Below is a small trained network, with its code and all its weights. Each question gives an input and a class and asks what happens when units are switched off, that is, made to give their printed mean instead of their output.

import numpy as np


def w(rows, s, z=0):
    codes = np.array(rows[::2]) - 128.0
    scale = np.full(codes.shape[1], s)
    scale[-1] = z or s
    return codes * scale


def f(y):
    return y / 2 * (1 + np.tanh(0.7978845608 * (y + 0.044715 * y**3)))


def log_softmax(a):
    a = a - a.max(-1, keepdims=True)
    return a - np.log(np.exp(a).sum(-1, keepdims=True))


def net(x, mask):
    res = np.array(x, float).reshape(1, 4) / 4 @ E
    y = f(res @ A[0][:, :-1].T + A[0][:, -1])
    res = res + np.where(mask, y, B[0][:, -1]) @ B[0][:, :-1]
    return log_softmax(res[-1] @ U[:, :-1].T + U[:, -1])


A, B = {}, {}
E = w([
[117,89,213,196,90,211],'x0',
[2,96,177,65,117,102],'x1',
[146,36,51,89,50,205],'x2',
[152,137,138,66,228,225],'x3',
],0.0099)
A[0] = w([
[90,168,143,186,126,88,90],'n0',
[168,135,100,156,139,142,102],'n1',
[119,132,87,120,165,118,124],'n2',
[143,44,196,158,140,122,39],'n3',
[154,128,71,77,180,84,35],'n4',
[121,146,106,127,194,178,118],'n5',
[114,148,113,166,78,105,5],'n6',
[131,85,77,114,56,145,69],'n7',
[116,129,127,77,77,155,76],'n8',
[119,119,182,220,86,190,7],'n9',
[107,123,165,148,91,168,33],'n10',
[106,183,141,148,149,121,36],'n11',
[119,162,170,127,188,134,44],'n12',
[127,91,55,58,94,181,66],'n13',
[191,184,98,180,130,159,83],'n14',
[128,161,45,41,145,79,82],'n15',
[146,99,51,115,78,173,56],'n16',
[121,112,121,226,6,21,145],'n17',
[42,149,91,85,134,114,86],'n18',
[117,78,155,229,139,161,123],'n19',
[100,139,166,190,170,69,67],'n20',
[44,78,185,55,142,127,93],'n21',
[136,153,183,136,173,101,85],'n22',
[198,143,76,182,103,138,90],'n23',
[110,117,64,148,111,50,73],'n24',
[136,100,161,161,102,192,30],'n25',
[197,145,120,154,125,129,40],'n26',
[99,98,164,190,144,170,63],'n27',
[154,215,66,71,122,109,11],'n28',
[201,149,75,204,143,150,103],'n29',
[129,147,98,85,215,181,129],'n30',
[156,93,211,197,144,201,3],'n31',
[143,116,143,90,203,183,110],'n32',
[4,120,139,119,101,113,115],'n33',
[126,236,148,182,169,89,92],'n34',
[169,167,71,213,100,111,149],'n35',
[143,163,162,137,147,117,88],'n36',
[199,185,98,166,146,170,126],'n37',
[165,60,103,37,84,175,67],'n38',
[114,95,177,167,136,159,49],'n39',
[134,177,150,157,159,89,134],'n40',
[166,186,167,174,194,105,59],'n41',
[53,124,151,88,136,138,70],'n42',
[139,133,150,69,223,207,108],'n43',
[109,119,223,190,79,166,72],'n44',
[92,199,185,145,197,124,68],'n45',
],0.012,0.0019)
B[0] = w([
[96,115,129,155,81,151,178],'n0',
[154,93,156,131,143,104,164],'n1',
[167,147,95,97,127,147,155],'n2',
[157,154,96,116,147,128,159],'n3',
[181,195,60,98,143,89,197],'n4',
[71,129,141,84,133,156,188],'n5',
[74,178,155,71,86,176,157],'n6',
[98,103,112,204,71,144,190],'n7',
[99,92,134,185,117,105,156],'n8',
[177,181,62,107,141,110,193],'n9',
[168,179,130,155,134,125,158],'n10',
[121,59,73,172,76,124,161],'n11',
[78,95,102,144,97,139,181],'n12',
[134,107,91,199,76,137,215],'n13',
[151,66,203,119,165,73,197],'n14',
[217,176,54,122,159,120,223],'n15',
[104,87,89,205,75,123,199],'n16',
[3,159,212,1,100,245,255],'n17',
[206,100,147,109,182,79,184],'n18',
[163,166,96,114,161,145,180],'n19',
[76,98,85,169,114,127,192],'n20',
[211,50,222,122,181,31,223],'n21',
[84,113,49,191,44,122,182],'n22',
[127,77,165,128,145,110,198],'n23',
[115,248,79,31,139,180,185],'n24',
[132,145,81,112,120,97,173],'n25',
[163,97,180,124,155,66,171],'n26',
[176,161,73,94,152,114,170],'n27',
[220,194,77,101,113,74,194],'n28',
[137,64,222,139,155,58,212],'n29',
[57,205,162,62,119,200,224],'n30',
[198,172,75,102,141,103,202],'n31',
[22,182,203,62,84,198,213],'n32',
[200,75,233,112,161,75,210],'n33',
[105,96,82,166,85,125,223],'n34',
[105,125,197,104,203,119,198],'n35',
[117,114,124,143,79,112,159],'n36',
[169,76,210,119,167,112,208],'n37',
[76,99,91,200,68,117,218],'n38',
[185,161,68,101,166,111,164],'n39',
[117,124,119,174,122,135,186],'n40',
[98,95,104,149,97,107,209],'n41',
[139,64,186,145,185,105,186],'n42',
[51,166,201,83,97,215,247],'n43',
[197,183,53,85,131,130,201],'n44',
[120,85,82,197,91,132,215],'n45',
],0.0076,0.013)
U = w([
[63,153,197,57,118,186,252],'0',
[182,27,238,139,198,5,162],'1',
[103,59,70,253,49,93,37],'2',
[220,200,42,91,174,70,34],'3',
],0.012,0.0019)

Each question gives the input, the list of numbers given to net, and the class t.
The units are the neurons (one row each of A and B). Each row of codes is followed by its name. A weight is (code - 128) times the scale printed after its matrix; where a second scale follows, it is the last column's (A, B and U).
mask holds one flag per neuron, in row order. A switched-off neuron (its flag False) gives its mean, the last column of its row in B, instead of its output. The means were averaged over made-up inputs and are rounded, as every weight is.
A unit's drop is (log p(t) with every unit on - log p(t) with that unit switched off) / (log p(t) with every unit on - log p(t) with every unit switched off).
The circuit of an input: a set's keep is (log p(t) with only the set's units on - log p(t) with every unit switched off) / (log p(t) with every unit on - log p(t) with every unit switched off). Starting from the 12 units with the biggest drops (on a tie, the unit counted first), units are removed one at a time, each time the one whose removal leaves the highest keep (on an exact tie, the one counted first), for as long as the keep stays at least 0.8.
units of the circuit, in order: the units of the circuit, biggest drop first
unit that matters most: the unit with the biggest drop
top k neurons: the k neurons with the biggest drops, biggest first
drop when u is switched off: that unit's drop, to one decimal
input [2,3,8,-8], class 0: top neuron : n17
input [-1,-6,8,6], class 2: top 3 neurons : n38; n16; n13
input [-7,-6,-6,7], class 0: top 3 neurons : n43; n30; n32
input [-7,-7,7,-3], class 1: top 3 neurons : n29; n35; n23
input [-1,-3,3,2], class 1: units of the circuit, in order : n22; n24
input [-4,-6,2,-6], class 0: top 3 neurons : n17; n24; n21
input [-7,-7,0,5], class 1: top 2 neurons : n29; n37
input [-5,-5,-3,4], class 1: top 4 neurons : n17; n37; n29; n14
input [7,6,0,-1], class 3: top 2 neurons : n44; n9
input [0,-8,-4,-7], class 1: top 4 neurons : n29; n14; n43; n26
input [-7,4,3,5], class 3: top 2 neurons : n15; n17
input [6,5,-6,-5], class 2: top 3 neurons : n20; n0; n45
input [-8,7,6,-3], class 3: top 3 neurons : n24; n15; n29
input [8,-1,4,7], class 3: unit that matters most : n31
input [3,1,-3,-2], class 2: drop when n15 is switched off : 0.4
input [2,4,5,-2], class 2: drop when n3 is switched off : 0.0
input [6,3,8,7], class 2: drop when n13 is switched off : 0.4
